[[109 152 147 106 105 108 110]
 [140 115 115 141 143 140 139]
 [112 148 145 108 108 111 113]] out 140

[[131 128 142 105 146 117]
 [126 130 141 116 149 142]] out 146

[[151 105 105 106]
 [129 127 127 127]] out 105

[[137 117 143 118 115 140 138]
 [116 143 107 148 144 109 112]
 [132 121 136 123 119 137 136]] out 109

[[129 127 127 129 129]
 [112 150 150 110 110]] out 129

[[145 105 150 109 108]
 [146 108 148 110 110]
 [144 106 152 105 109]] out 110

[[136 130 129 120 120 125 120]
 [134 134 130 131 111 122 114]
 [134 121 153 135 130 151 142]] out 122

[[128 131 141 130]
 [128 128 130 155]] out 141
---
[111  99 142 109 135 148] → 142
[157 106 104 132 129] → 104
[ 99 100 151 149] → 151
[122 127  99 146 121 140] → 99
[106 107 116 128 132] → 116
[100  99 107 154 102 150] → 107
[135 115 145 116 116 149 143] → 145
[131 129 138 119 132 117 153] → 138
---
145  136  113  147  115  114
107  118  146  105  144  145
-> 107

104  157  153   99
146  107  111  153
150  105  109  153
-> 146

115  122  139  114  138  138  110
144  136  114  146  116  115  151
143  135  115  144  117  116  149
-> 144

127  151  113  140  124  137  111
139  128  151  138   98  128  114
-> 139

126  155  119  134  129  126  129
126  151  127  132  129  121  135
119  125  115  126  129  142  116
-> 126

124  124  138  123
138  138  124  138
112  113  151  111
-> 138
---
Input: [154 118 133 129]
Output: 154
Input: [108 132 125 156]
Output: 108
Input: [129 113 104 157]
Output: 129
Input: [139 147  99 143]
Output: 139
Input: [106 104 116 144]
Output: 106
Input: [138 135 143 155]
Output: 138
Input: [152 112 138 149]
Output: 152
Input: [100 157 115 105]
Output: 100
---
[116 123 128 153 127 133 124] yields 116

[[152 108 147 110 145 149]
 [155 105 149 107 148 152]] yields 105

[126 116 104 138 117] yields 104

[146 113 147 103] yields 103

[132 139 104 135 134] yields 104

[145 153 147 147 149 107 104] yields 104

[[150 118 132 121]
 [150 124 138 133]] yields 118

[104 141 107 143 111 106 150] yields 104

[129 125 128 152 118 136 142] yields 118
---
[[136 127 137 114 120 111 106 134 136 139 116 126 120 124]
 [127 126 110 121 137 117 127 136 127 124 120 131 117 102]
 [119 131 150 135 116 135 114 119 134 132 133 124 134 148]
 [136 137 137 135 137 135 121 111 146 129 149 125 123 136]
 [122 130 130 112 130 110 111 131 143 141 125 127 115 120]
 [126 129 125 115 130 111 110 133 138 134 120 128 114 111]
 [122 123 119 119 124 114 117 141 123 127 109 129 121 108]
 [122 124 138 129 115 135 141 133 115 133 123 128 144 151]] → 137

[[142 135 119 152 135 130 124 145 119 111 124 110 120]
 [116 124 141 106 124 129 135 113 140 149 135 150 140]
 [117 124 140 106 124 128 135 113 139 147 135 148 139]
 [117 124 140 106 124 128 135 113 140 148 135 149 140]
 [117 123 140 107 123 128 135 113 141 148 134 149 138]] → 119

[[133 134 138 117 127 116 128 139 130 145]
 [136 128 134 118 134 116 127 146 132 137]
 [138 130 132 113 137 136 143 128 135 132]
 [135 118 124 103 126 126 137 145 137 141]
 [133 122 125 107 132 137 134 142 132 139]
 [140 135 123 106 134 141 145 141 139 126]
 [132 134 133 125 118 120 129 124 120 152]
 [135 141 121 117 129 150 132 134 134 117]
 [130 121 132 115 140 136 128 135 126 139]
 [137 128 132 118 129 129 137 128 129 144]] → 138

[[118 104 130 122 138 129 129 145 117 144 142 112 117 140 110 114]
 [118 104 130 123 138 129 129 145 117 144 142 112 117 140 110 114]
 [118 104 130 123 138 130 129 145 117 144 142 112 117 140 110 114]
 [118 104 130 123 138 129 129 145 117 144 142 112 118 140 110 114]
 [141 155 129 138 121 131 132 113 143 115 117 148 141 119 149 145]
 [118 105 130 122 137 129 128 144 117 142 141 112 118 139 111 115]
 [118 104 130 123 139 130 129 145 117 145 143 112 117 141 110 114]
 [141 155 129 137 121 130 131 114 142 115 117 147 141 119 149 145]
 [142 157 130 138 121 131 131 113 143 114 117 149 143 119 151 146]] → 130

[[138 122 120 123 146 134 138 123 128 104 135 132]
 [134 123 128 121 143 127 127 134 133  99 145 125]
 [126 137 134 136 112 120 131 134 145 123 138 123]
 [122 118 138 118 139 118 128 145 130 130 135 124]
 [134 135 117 133 124 142 118 111 119 123 120 131]
 [136 139 119 138 117 134 134 115 135 115 130 131]
 [130 121 122 120 142 138 115 122 110 129 119 130]
 [126 137 133 134 115 124 118 134 139 120 139 121]
 [130 137 122 138 113 132 139 116 131 138 119 133]
 [137 121 122 122 146 132 140 125 129 105 136 131]
 [127 119 135 120 141 119 137 142 136 118 140 125]] → 120

[[134 139 146 138 143 126 117 127 150 146 120 127 133]
 [132 116 125 126 114 130 137 123 120 132 126 121 134]
 [121 148 142 139 149 126 120 137 145 126 128 130 129]
 [116 144 131 137 146 124 125 141 138 108 136 129 126]
 [116 134 119 129 131 121 131 142 123 106 138 133 120]
 [123 134 136 135 137 124 131 134 139 123 131 124 130]
 [131 127 141 134 133 129 136 124 140 137 120 112 138]
 [115 132 120 130 126 121 137 140 124 106 139 126 124]
 [116 128 118 134 126 123 144 142 123 101 139 126 125]
 [142 111 140 129 112 134 146 113 128 147 116 109 143]] → 146

[[132 137 123 104 140 128 137 123 140 133 108 107 138 137 130]
 [130 139 115 122 138 133 116 124 142 136 121 119 139 126 125]
 [126 121 115 128 136 128 125 133 127 135 134 126 122 115 132]
 [134 134 117 112 137 132 132 126 137 136 112 111 140 139 127]
 [137 120 112 119 135 136 132 135 131 138 121 118 130 131 127]
 [132 126 112 123 135 135 123 130 134 138 124 119 137 127 126]
 [132 123 118 109 139 130 142 130 132 134 117 113 125 130 134]
 [114 135 151 152 113 115 113 124 118 115 151 151 125 122 125]
 [127 128 136 126 132 131 126 126 136 121 136 139 105 109 130]
 [133 122 111 123 136 135 126 133 133 138 124 119 133 125 127]
 [123 131 117 138 133 132 108 126 134 134 139 133 129 112 125]
 [139 127 119 110 134 136 139 129 134 134 110 112 135 143 127]] → 123
